Here is a tiny trained network, its code and every weight. The questions are about switching its units off for an input and a target symbol, where a switched-off unit gives its printed mean instead of its output.

import numpy as np


def w(rows, s, z=0):
    codes = np.array(rows[::2]) - 128.0
    scale = np.full(codes.shape[1], s)
    scale[-1] = z or s
    return codes * scale


def f(y):
    return np.maximum(y, 0)


def softmax(a):
    e = np.exp(a - a.max(-1, keepdims=True))
    return e / e.sum(-1, keepdims=True)


def log_softmax(a):
    a = a - a.max(-1, keepdims=True)
    return a - np.log(np.exp(a).sum(-1, keepdims=True))


def net(x, mask):
    ids = ['αγδλξπσφω'.index(c) for c in x.split()]
    T = len(ids)
    res = E[ids] + P[:T]
    q, k, v = (res @ M[0].T for M in (Q, K, V))
    z = softmax(np.where(np.tri(T) > 0, q @ k.T / 3**0.5, -1e9)) @ v
    res = res + np.where(mask[0], z, O[0][:, -1]) @ O[0][:, :-1]
    y = f(res @ A[0][:, :-1].T + A[0][:, -1])
    res = res + np.where(mask[1:13], y, B[0][:, -1]) @ B[0][:, :-1]
    return log_softmax(res[-1] @ U[:, :-1].T + U[:, -1])


Q, K, V, O, A, B = {}, {}, {}, {}, {}, {}
E = w([
[141,113,72,166,75],'α',
[84,105,160,139,104],'γ',
[115,80,80,135,70],'δ',
[126,41,174,5,160],'λ',
[95,149,171,205,126],'ξ',
[220,81,127,60,153],'π',
[17,79,175,134,101],'σ',
[42,1,218,30,97],'φ',
[18,121,34,178,164],'ω',
],0.0086)
P = w([
[137,73,133,234,92],'0',
[65,31,95,21,78],'1',
[136,176,180,145,114],'2',
[126,69,190,184,184],'3',
[87,80,94,59,103],'4',
[149,205,168,136,117],'5',
[132,83,185,190,204],'6',
[87,99,99,63,123],'7',
[148,238,176,105,118],'8',
[135,87,187,187,224],'9',
[85,123,97,64,141],'10',
[155,248,180,97,127],'11',
[125,76,192,183,211],'12',
[67,148,77,83,150],'13',
],0.012)
Q[0] = w([
[127,55,39,115,241],'head 1',
[152,196,103,60,63],'head 1',
[86,244,116,88,7],'head 1',
],0.014)
K[0] = w([
[63,91,181,155,6],'head 1',
[97,174,156,31,199],'head 1',
[88,178,83,75,243],'head 1',
],0.013)
V[0] = w([
[15,106,37,162,122],'head 1',
[180,15,20,59,99],'head 1',
[38,71,254,44,110],'head 1',
],0.0086)
O[0] = w([
[64,200,80,88,163,254],'head 1',
[255,165,133,98,124,131],'head 1',
[97,173,185,94,29,244],'head 1',
],0.016,0.0051)
A[0] = w([
[207,135,203,137,125,165],'neuron 1',
[168,5,157,225,165,27],'neuron 2',
[158,163,118,72,48,142],'neuron 3',
[121,15,153,187,156,246],'neuron 4',
[212,106,173,175,166,248],'neuron 5',
[95,102,137,118,127,101],'neuron 6',
[109,72,116,71,72,3],'neuron 7',
[81,99,151,200,144,224],'neuron 8',
[145,131,208,188,128,167],'neuron 9',
[113,104,233,112,158,174],'neuron 10',
[147,16,66,201,182,19],'neuron 11',
[126,152,115,153,186,38],'neuron 12',
],0.011,0.006)
B[0] = w([
[55,132,111,161,79,167],'neuron 1',
[5,174,245,119,85,154],'neuron 2',
[114,87,122,146,181,253],'neuron 3',
[162,86,96,205,126,182],'neuron 4',
[224,155,114,99,75,157],'neuron 5',
[159,144,128,128,139,161],'neuron 6',
[146,146,84,129,216,166],'neuron 7',
[186,158,133,150,132,216],'neuron 8',
[108,6,83,90,112,168],'neuron 9',
[142,154,125,186,77,202],'neuron 10',
[141,107,220,73,140,165],'neuron 11',
[157,90,126,42,119,151],'neuron 12',
],0.012)
U = w([
[156,127,165,89,122,85],'α',
[163,126,52,194,144,97],'γ',
[178,144,110,122,117,138],'δ',
[162,106,81,114,81,132],'λ',
[108,97,168,153,155,26],'ξ',
[122,154,168,103,83,13],'π',
[130,254,133,148,108,213],'σ',
[60,67,121,85,106,140],'φ',
[117,65,89,90,168,253],'ω',
],0.0088,0.0051)

Each question gives the input, a string of symbols that net reads in full, and the target symbol t.
The units are the heads (3 rows each of Q, K, V and O) and the neurons (one row each of A and B). Each row of codes is followed by its name. A weight is (code - 128) times the scale printed after its matrix; where a second scale follows, it is the last column's (O, A, B and U).
mask holds one flag per unit, heads first, then neurons. A switched-off unit (its flag False) gives its mean, the last column of its rows in O or B, instead of its output. The means were averaged over made-up inputs and are rounded, as every weight is.
A unit's drop is (log p(t) with every unit on - log p(t) with that unit switched off) / (log p(t) with every unit on - log p(t) with every unit switched off).
The circuit of an input: a set's keep is (log p(t) with only the set's units on - log p(t) with every unit switched off) / (log p(t) with every unit on - log p(t) with every unit switched off). Starting from the 12 units with the biggest drops (on a tie, the unit counted first), units are removed one at a time, each time the one whose removal leaves the highest keep (on an exact tie, the one counted first), for as long as the keep stays at least 0.8.
circuit, biggest first: the units of the circuit, biggest drop first
unit that matters most: the unit with the biggest drop
top k neurons: the k neurons with the biggest drops, biggest first
drop of u: that unit's drop, to one decimal
input γ ξ σ σ, target γ: circuit, biggest first : (head 1; neuron 4; neuron 8)
input σ γ ξ δ λ φ, target φ: circuit, biggest first : (head 1; neuron 1; neuron 3; neuron 9)
input ω α ω ω ξ ξ ξ, target ω: circuit, biggest first : (head 1; neuron 12)
input ω δ ξ ξ ξ ξ ξ ξ λ ξ σ α, target φ: circuit, biggest first : (head 1; neuron 9)
input ω φ φ, target σ: unit that matters most : neuron 9
input ξ ξ α α, target ξ: circuit, biggest first : (head 1; neuron 2; neuron 11; neuron 4)
input σ ξ α ξ ω π, target λ: circuit, biggest first : (head 1; neuron 5; neuron 9; neuron 1)
input ξ λ ξ γ ξ ω γ π ξ, target λ: top 2 neurons : (neuron 9; neuron 5)
input ξ ξ λ, target φ: circuit, biggest first : (head 1; neuron 9; neuron 8)
input ω ξ ω ξ λ ξ ξ α π α γ σ, target λ: circuit, biggest first : (head 1; neuron 9; neuron 5)
input ξ γ σ δ δ σ γ ξ ξ ω ξ δ ξ, target ξ: circuit, biggest first : (head 1; neuron 2; neuron 4)
input α ω ξ ξ σ σ λ, target α: top 3 neurons : (neuron 11; neuron 5; neuron 2)
input φ σ ξ ξ, target φ: circuit, biggest first : (head 1; neuron 9; neuron 1)
input ω λ σ φ ξ σ ξ ω λ γ, target ω: circuit, biggest first : (head 1; neuron 12)
input φ ω α δ, target φ: top 3 neurons : (neuron 9; neuron 8; neuron 1)
input λ ξ π, target λ: circuit, biggest first : (head 1; neuron 5; neuron 9)
input σ ξ λ δ δ λ σ ξ σ σ ξ γ γ, target σ: circuit, biggest first : (head 1; neuron 3; neuron 10)
input σ σ σ λ σ σ ω γ α ξ δ σ ξ, target σ: circuit, biggest first : (head 1; neuron 3)
input σ σ π σ ξ γ, target λ: top 2 neurons : (neuron 9; neuron 5)
input ξ δ σ σ π δ ξ, target ξ: top 2 neurons : (neuron 2; neuron 11)
input σ λ ξ ξ ω ξ σ ξ π ξ ξ α, target λ: top 2 neurons : (neuron 5; neuron 9)
input ξ γ ξ ξ ω ξ ω, target ξ: top neuron : (neuron 11)
input σ α π ξ π γ α, target σ: top 2 neurons : (neuron 3; neuron 9)
input γ ξ σ ξ π α σ σ γ, target λ: top 3 neurons : (neuron 5; neuron 9; neuron 1)
input σ γ ξ, target γ: top 2 neurons : (neuron 4; neuron 8)
input π φ σ, target λ: top 2 neurons : (neuron 5; neuron 9)
input α δ α ξ ω ξ σ σ δ σ, target α: drop of head 1 : 1.2
input α ω σ γ, target α: drop of head 1 : 1.2
